Here is a tiny trained network, its code and every weight. The questions are about switching its units off for an input and a target symbol, where a switched-off unit gives its printed mean instead of its output.

import numpy as np


def w(rows, s, z=0):
    codes = np.array(rows[::2]) - 128.0
    scale = np.full(codes.shape[1], s)
    scale[-1] = z or s
    return codes * scale


def norm(h):
    return h / np.sqrt((h * h).mean(-1, keepdims=True) + 1e-5)


def f(y):
    return np.maximum(y, 0)


def softmax(a):
    e = np.exp(a - a.max(-1, keepdims=True))
    return e / e.sum(-1, keepdims=True)


def log_softmax(a):
    a = a - a.max(-1, keepdims=True)
    return a - np.log(np.exp(a).sum(-1, keepdims=True))


def net(x, mask):
    ids = ['βδεζηθλμξπσφ'.index(c) for c in x.split()]
    T = len(ids)
    res = E[ids] + P[:T]
    u = 0
    for l in range(3):
        q, k, v = (norm(res) @ M[l].T for M in (Q, K, V))
        z = softmax(np.where(np.tri(T) > 0, q @ k.T / 2**0.5, -1e9)) @ v
        res = res + np.where(mask[u], z, O[l][:, -1]) @ O[l][:, :-1]
        u += 1
        y = f(norm(res) @ A[l][:, :-1].T + A[l][:, -1])
        res = res + np.where(mask[u : u + 4], y, B[l][:, -1]) @ B[l][:, :-1]
        u += 4
    return log_softmax(norm(res)[-1] @ U[:, :-1].T + U[:, -1])


Q, K, V, O, A, B = {}, {}, {}, {}, {}, {}
E = w([
[59,111,161,195],'β',
[175,140,72,78],'δ',
[229,120,126,148],'ε',
[218,124,118,122],'ζ',
[197,38,180,106],'η',
[153,118,2,172],'θ',
[83,119,178,58],'λ',
[29,127,121,118],'μ',
[181,128,31,108],'ξ',
[35,169,117,17],'π',
[252,49,204,83],'σ',
[167,18,167,117],'φ',
],0.0068)
P = w([
[192,186,109,214],'0',
[133,2,94,90],'1',
[143,32,41,95],'2',
[139,62,156,94],'3',
[124,60,153,89],'4',
[109,52,143,90],'5',
],0.0032)
Q[0] = w([
[3,195,156,66],'0.h1',
[155,110,105,225],'0.h1',
],0.0054)
K[0] = w([
[19,52,255,177],'0.h1',
[207,182,132,37],'0.h1',
],0.0063)
V[0] = w([
[175,253,138,149],'0.h1',
[161,151,101,83],'0.h1',
],0.0041)
O[0] = w([
[148,230,101,56,3],'0.h1',
[86,98,2,26,143],'0.h1',
],0.0032,0.0016)
A[0] = w([
[195,143,32,217,136],'0.n1',
[95,65,254,103,126],'0.n2',
[150,10,220,194,254],'0.n3',
[162,214,172,122,113],'0.n4',
],0.0044,0.003)
B[0] = w([
[94,63,246,12,164],'0.n1',
[125,245,81,130,190],'0.n2',
[79,170,4,95,253],'0.n3',
[178,197,170,184,132],'0.n4',
],0.0037,0.0062)
Q[1] = w([
[147,3,53,33],'1.h1',
[177,3,111,112],'1.h1',
],0.007)
K[1] = w([
[189,194,159,182],'1.h1',
[114,254,164,155],'1.h1',
],0.0088)
V[1] = w([
[195,44,93,127],'1.h1',
[117,2,76,22],'1.h1',
],0.0043)
O[1] = w([
[52,207,121,254,46],'1.h1',
[34,188,161,83,252],'1.h1',
],0.0025,0.00022)
A[1] = w([
[2,137,246,71,6],'1.n1',
[169,108,111,112,132],'1.n2',
[146,142,153,110,184],'1.n3',
[147,91,67,97,168],'1.n4',
],0.0067,0.0016)
B[1] = w([
[78,110,154,255,188],'1.n1',
[22,154,118,133,190],'1.n2',
[48,60,90,141,144],'1.n3',
[165,87,184,112,252],'1.n4',
],0.0058,0.0047)
Q[2] = w([
[188,2,178,45],'2.h1',
[101,6,57,67],'2.h1',
],0.0091)
K[2] = w([
[169,163,38,122],'2.h1',
[218,253,148,144],'2.h1',
],0.011)
V[2] = w([
[56,2,18,164],'2.h1',
[64,134,232,33],'2.h1',
],0.0084)
O[2] = w([
[41,33,217,24,253],'2.h1',
[178,83,2,107,37],'2.h1',
],0.0076,0.0031)
A[2] = w([
[153,180,202,218,155],'2.n1',
[148,221,178,247,4],'2.n2',
[42,59,254,113,220],'2.n3',
[39,114,28,65,244],'2.n4',
],0.007,0.0049)
B[2] = w([
[55,186,183,102,154],'2.n1',
[135,114,173,2,147],'2.n2',
[212,129,36,215,248],'2.n3',
[69,197,164,130,204],'2.n4',
],0.007,0.012)
U = w([
[143,162,217,248,30],'β',
[75,194,189,68,131],'δ',
[143,222,169,130,201],'ε',
[154,183,45,112,142],'ζ',
[150,24,110,98,220],'η',
[102,70,80,46,108],'θ',
[196,108,27,159,56],'λ',
[70,44,209,89,76],'μ',
[197,54,120,210,252],'ξ',
[64,184,63,19,23],'π',
[193,196,91,197,139],'σ',
[93,89,220,144,105],'φ',
],0.015,0.0033)

Each question gives the input, a string of symbols that net reads in full, and the target symbol t.
The units are the heads (2 rows each of Q, K, V and O) and the neurons (one row each of A and B). Each row of codes is followed by its name. A weight is (code - 128) times the scale printed after its matrix; where a second scale follows, it is the last column's (O, A, B and U).
mask holds one flag per unit, layer by layer, with each layer's heads first. A switched-off unit (its flag False) gives its mean, the last column of its rows in O or B, instead of its output. The means were averaged over made-up inputs and are rounded, as every weight is.
A unit's drop is (log p(t) with every unit on - log p(t) with that unit switched off) / (log p(t) with every unit on - log p(t) with every unit switched off).
The circuit of an input: a set's keep is (log p(t) with only the set's units on - log p(t) with every unit switched off) / (log p(t) with every unit on - log p(t) with every unit switched off). Starting from the 12 units with the biggest drops (on a tie, the unit counted first), units are removed one at a time, each time the one whose removal leaves the highest keep (on an exact tie, the one counted first), for as long as the keep stays at least 0.8.
circuit, biggest first: the units of the circuit, biggest drop first
most important unit: the unit with the biggest drop
top k neurons: the k neurons with the biggest drops, biggest first
top k neurons in layer l: the k neurons of layer l with the biggest drops, biggest first
input β β ξ, target ξ: most important unit => 0.h1
input ζ β μ μ η, target σ: circuit, biggest first => (0.n1, 2.h1)
input φ π φ μ η θ, target μ: circuit, biggest first => (2.h1, 0.n3)
input ζ θ β σ η φ, target σ: circuit, biggest first => (0.n1, 2.h1)
input σ ξ λ π η, target δ: top 3 neurons => (1.n1, 1.n3, 1.n4)
input φ λ φ λ δ, target μ: top 2 neurons in layer 1 => (1.n1, 1.n2)
input π ξ β ξ δ, target θ: top 2 neurons in layer 1 => (1.n1, 1.n3)
input ξ μ φ ζ, target π: top 4 neurons => (0.n1, 2.n3, 1.n1, 0.n3)
input ζ ζ ζ φ, target σ: circuit, biggest first => (0.n1, 2.h1)
input μ β μ θ π, target μ: top 3 neurons => (1.n4, 1.n2, 1.n1)
input π β ε λ θ, target θ: circuit, biggest first => (2.h1, 2.n3)
input θ β η, target φ: top 3 neurons => (0.n2, 1.n2, 0.n3)
input η ζ δ ζ, target β: top 2 neurons in layer 2 => (2.n3, 2.n4)
input φ φ φ φ δ δ, target μ: circuit, biggest first => (2.h1)
input δ η β φ, target ζ: circuit, biggest first => (0.n3, 0.n1, 2.h1)
input μ δ δ φ, target η: top 2 neurons in layer 2 => (2.n3, 2.n1)
input π β β, target π: top 3 neurons => (2.n3, 2.n4, 0.n3)
input σ μ ε φ, target δ: top 3 neurons => (1.n1, 1.n3, 1.n4)
input η ξ δ ζ β ξ, target β: top 2 neurons => (0.n3, 1.n3)
input π σ θ ζ σ, target θ: top 2 neurons => (0.n1, 2.n3)
input μ β ξ δ σ, target η: top 2 neurons => (0.n2, 2.n3)
input θ π θ δ, target φ: circuit, biggest first => (2.h1)
input ξ π π φ ε, target π: top 3 neurons => (0.n1, 0.n3, 2.n3)
input σ λ ξ σ, target δ: top 3 neurons => (1.n1, 1.n3, 0.n4)
input η λ φ, target β: top 3 neurons in layer 1 => (1.n3, 1.n2, 1.n1)
input β β π σ η, target ξ: top 4 neurons => (2.n3, 2.n4, 1.n4, 0.n1)
